[[147 112 138 127]
 [120 121  99 123]
 [121 123 139 132]] Answer: 138

[[112 124 129 134 106]
 [122 118 128 128 131]
 [118 128 142 126 130]] Answer: 134

[[113 141 110 102 143 140]
 [127 126 129 129 130 129]
 [123 122 134 129 122 134]] Answer: 143

[[127 128 129 125 130 131]
 [156 139 130 134 125 146]
 [132 130 132 130 126 127]] Answer: 130

[[136 106 121 117 126 142 102]
 [123 127 125 120 133 121 132]
 [145 120 108 154 108 118 133]] Answer: 142

[[131 127 124 131 128 126]
 [122 129 140 106 115 131]
 [126 129 141 105 115 131]] Answer: 128
---
[112 151 119 114] 119
[128 138 127 156 132] 156
[120 138 131 100 135 138] 135
[154 131 148 122] 148
[151 145 112 129 139 115] 139
[115 107 136 127 105] 127
[130 128 156 125] 156
[135 125 101 124] 101
---
142	152	125	118
110	121	126	132
113	140	126	128
--> 152

119	147	121	104	124	154 --> 147

133	126	140	111	120	146
128	126	99	136	134	100
144	113	123	118	141	117
--> 126

99	105	122	139 --> 105

144	128	125	139	143	128	128
131	137	118	131	135	122	127
104	117	154	130	107	127	149
--> 128

137	130	111	147
154	135	102	154
104	126	140	128
--> 130
---
[[152 137 129 127 148 127 129]
 [129 131 124 128 130 127 135]
 [130 132 116 131 124 133 130]] Answer: 129

[[118 143 132 133 119 121]
 [113 141 131 101 142 131]
 [127 120 129 151 124 133]] Answer: 132

[[151 123 126 138]
 [150 123 127 139]
 [122 130 117 127]] Answer: 126

[[115 120 134 140 128]
 [133 128 125  98 116]
 [124 126 127 108 153]] Answer: 134

[[140 146 138 153]
 [105 151 122 128]
 [123 140 119 154]] Answer: 138

[[129 114 114 133 146 138 133]
 [123 131 134 122 102 126 122]
 [132 125 120 131 152 119 142]] Answer: 114

[[131 114 154 121 131 125]
 [129 130 139 112 114 133]
 [138 134 143 133 136 115]] Answer: 154
---
array([[134, 124, 116, 128, 128, 128],
       [144, 137, 129, 125, 118, 103]]) gives 128

array([[102, 125, 154, 105, 121, 146],
       [102, 139, 151, 129, 117, 140],
       [130, 110, 130, 122, 116, 134]]) gives 140

array([[134, 108, 122, 105, 107, 132, 144],
       [143, 138, 131, 137, 146, 141, 109]]) gives 144

array([[100, 121, 111, 109],
       [121, 129, 121, 122]]) gives 109

array([[117, 139, 130, 120, 123, 140, 118],
       [115, 120, 123, 128, 138, 104, 139],
       [142, 118, 108, 133, 133, 131, 130]]) gives 139

array([[112, 136, 118, 125],
       [113, 129, 149, 121],
       [154, 107, 131, 145]]) gives 121
---
124  120  132  110  121
120   99  118  110  121
→ 118

128  140  130  139
106  130  104  143
107  133  110  135
→ 130

132  114  156  123
144  123  154  130
134  119  144  133
→ 123

131  121  152  111  112
133  138  123  123  130
135  140  119  128  127
→ 123

106  107  129  144  111
139  132  133  116  117
139  140  112  113  150
→ 133

126  133  138  137  131
119  124  145  151  118
119  132  138  137  131
→ 145

138  137  151  101  146  110
114  121  139  106  109  136
→ 106
---
[[125, 116, 137, 144, 115],
 [130, 127, 138, 128, 117],
 [117, 115, 123, 153, 126]] out 138

[106, 153, 123, 112, 135, 129, 157] out 112

[148, 114, 104, 136, 154] out 104

[116, 150, 128, 113, 121, 110, 139] out 113

[[138, 143, 138, 150, 100, 125, 124],
 [129, 129, 131, 129, 133, 129, 119],
 [142, 113, 142, 113, 122, 124, 121]] out 129

[127, 121, 135, 145, 157] out 135
---
131	137	144	150	152 yields 131, 152

148	133	153	134	134 yields 148, 134

137	112	103	108	109	115
110	132	149	110	110	106
yields 137, 106

130	152	111	131	128	127	123 yields 130, 123

99	137	136	142 yields 99, 142

121	121	136	107
132	111	130	108
122	132	149	142
yields 121, 142

147	130	139	128	121
149	134	135	129	117
yields 147, 117

120	158	106	110	122	124 yields 120, 124
---
[[135, 133, 140, 129, 119, 139, 120],
 [119, 136, 118, 120, 128, 134, 104],
 [144, 143, 140, 145, 115, 140, 123]]
140

[[121, 144, 138, 111, 140, 118, 120],
 [106, 109, 117, 149, 106, 130, 121],
 [132, 115, 149, 150, 127, 145, 99]]
145

[[120, 132, 123, 116, 149],
 [122, 147, 142, 110, 134],
 [124, 114, 121, 140, 131]]
140

[[107, 138, 147, 120],
 [110, 139, 150, 120],
 [108, 136, 142, 122]]
142

[[138, 138, 139, 138, 137, 144, 135],
 [140, 133, 139, 157, 137, 139, 143],
 [138, 143, 136, 153, 145, 136, 139]]
136

[[138, 151, 110, 107],
 [127, 151, 111, 110],
 [118, 114, 126, 126]]
126

[[151, 119, 138, 128, 115, 99],
 [123, 130, 121, 147, 127, 145],
 [136, 135, 117, 105, 139, 120]]
139

[[130, 158, 151, 118, 118, 101, 152],
 [100, 130, 138, 105, 147, 139, 115],
 [108, 147, 117, 150, 129, 145, 141]]
145

[[135, 103, 131, 103, 120, 135],
 [120, 124, 134, 138, 144, 123],
 [120, 121, 113, 133, 143, 125]]
143

[[119, 110, 109, 116, 127, 129],
 [131, 148, 144, 106, 108, 113],
 [121, 149, 115, 139, 105, 125]]
105
---
[114, 111, 145, 112, 136, 154] result: 111

[[122, 143, 145, 136, 150, 127],
 [122, 146, 145, 139, 146, 128]] result: 143

[121, 129, 126, 122, 102] result: 129

[[121, 132, 141, 107, 123],
 [140, 146, 136, 146, 134],
 [149, 115, 149, 149, 122]] result: 132

[[124, 117, 137, 143, 151],
 [137, 117, 145, 122, 130],
 [117, 121, 119, 126, 119]] result: 117

[[126, 127, 120, 144, 150, 126],
 [122, 130, 129, 149, 146, 143]] result: 127

[101, 130, 156, 158] result: 130

[112, 130, 104, 128, 119, 127] result: 130
